grid = [0.135, 0.066, 0.085, 0.090, -0.173, -0.042]
grid[0] -> 0.135
grid[3] -> 0.090
grid[2] -> 0.085
grid[1] -> 0.066

X =
[[  11   29  -50  -11  -23   41    7   48   16  -22  -99  -39  -46   64
   -36  -24]
 [ -20   72   23   15  -77   -6   19  -62  -70    8  -49   10   55   33
   -12   -2]
 [ -31  -38   31   33   56  -29  -33    7   11   11  103   -3   58   34
   -57  -13]
 [  19   57  -23  -24  -74   27   31  -19  -31  -11 -112    0  -36   -6
    35    4]
 [ -34  -21   22   35   39  -16  -38   16    4   -1   68  -17   57   72
   -86  -29]
 [   2   20  -59    4   61  -26   75   35   63   67   10   -4    7  -17
    44   48]
 [ -31   70    6   31  -19  -40   56  -51  -33   58    6   16   88   18
     7   28]
 [ -28   66   31   24  -63  -17   16  -65  -70   16  -22   13   73   34
   -19   -2]
 [   7  -77   -3   -2   84   -8  -28   49   60   -3   85   -5  -24  -25
    -3    1]
 [  10   59    3  -15  -89   20   19  -46  -57  -14  -95    9  -11   -6
    26    0]
 [  -8    9  -29    8    1   30  -21   53   17  -26  -49  -45  -14   96
   -80  -41]
 [ -29  -14   17   30   19    1  -45   22   -1  -17   33  -27   40   89
   -98  -42]]
X[0][0]: 11
X[9]: [10, 59, 3, -15, -89, 20, 19, -46, -57, -14, -95, 9, -11, -6, 26, 0]
X[1]: [-20, 72, 23, 15, -77, -6, 19, -62, -70, 8, -49, 10, 55, 33, -12, -2]
X[11][6]: -45
X[7][0]: -28
X[6][9]: 58
X[11][12]: 40
X[11][2]: 17
X[5][15]: 48
X[:, 11]: [-39, 10, -3, 0, -17, -4, 16, 13, -5, 9, -45, -27]
X[8][0]: 7
X[8]: [7, -77, -3, -2, 84, -8, -28, 49, 60, -3, 85, -5, -24, -25, -3, 1]
X[11][3]: 30
X[6][7]: -51
X[6][2]: 6
X[0][5]: 41
X[5][1]: 20
X[11]: [-29, -14, 17, 30, 19, 1, -45, 22, -1, -17, 33, -27, 40, 89, -98, -42]
X[1][6]: 19
X[1][8]: -70
X[5][0]: 2
X[10]: [-8, 9, -29, 8, 1, 30, -21, 53, 17, -26, -49, -45, -14, 96, -80, -41]
X[4]: [-34, -21, 22, 35, 39, -16, -38, 16, 4, -1, 68, -17, 57, 72, -86, -29]
X[5][6]: 75
X[2][11]: -3
X[9][1]: 59
X[7][6]: 16
X[:, 10]: [-99, -49, 103, -112, 68, 10, 6, -22, 85, -95, -49, 33]
X[11][13]: 89
X[3][5]: 27
X[1][15]: -2
X[3][8]: -31
X[2][10]: 103
X[7][12]: 73
X[0][8]: 16
X[3]: [19, 57, -23, -24, -74, 27, 31, -19, -31, -11, -112, 0, -36, -6, 35, 4]
X[4][4]: 39

W =
[[  76   29   30   43  -26  -69   23 -104   31   34]
 [ -27   28   40   64   16   56   59   39  -44   27]
 [   5   -6  -46   40  -56   73   -7   -5  -16   20]
 [  12   54   72  -14  -67   22    1  -38   50  -36]
 [  32  -15  -35   35   24  -36   12   45    4   61]
 [ -55  -72  -43  -34   51   23  -27  -14   53  -33]
 [  60  -18   16  -62   59    8   75    6   -7    9]]
W[0,0] = 76
W[6,-1] = 9
W[-5] = [5, -6, -46, 40, -56, 73, -7, -5, -16, 20]
W[5,-2] = 53
W[3] = [12, 54, 72, -14, -67, 22, 1, -38, 50, -36]
W[-1,3] = -62
W[-7,-8] = 30
W[:, 1] = [29, 28, -6, 54, -15, -72, -18]
W[:, -1] = [34, 27, 20, -36, 61, -33, 9]
W[-4,-8] = 72
W[-3,-3] = 45
W[-7,8] = 31
W[:, -2] = [31, -44, -16, 50, 4, 53, -7]
W[-1,-8] = 16
W[4] = [32, -15, -35, 35, 24, -36, 12, 45, 4, 61]
W[-4,-2] = 50
W[-2] = [-55, -72, -43, -34, 51, 23, -27, -14, 53, -33]
W[-4,-9] = 54
W[4,-5] = -36
W[2,6] = -7
W[4,-2] = 4
W[5,6] = -27
W[-6,-4] = 59
W[5,5] = 23
W[-4,-3] = -38
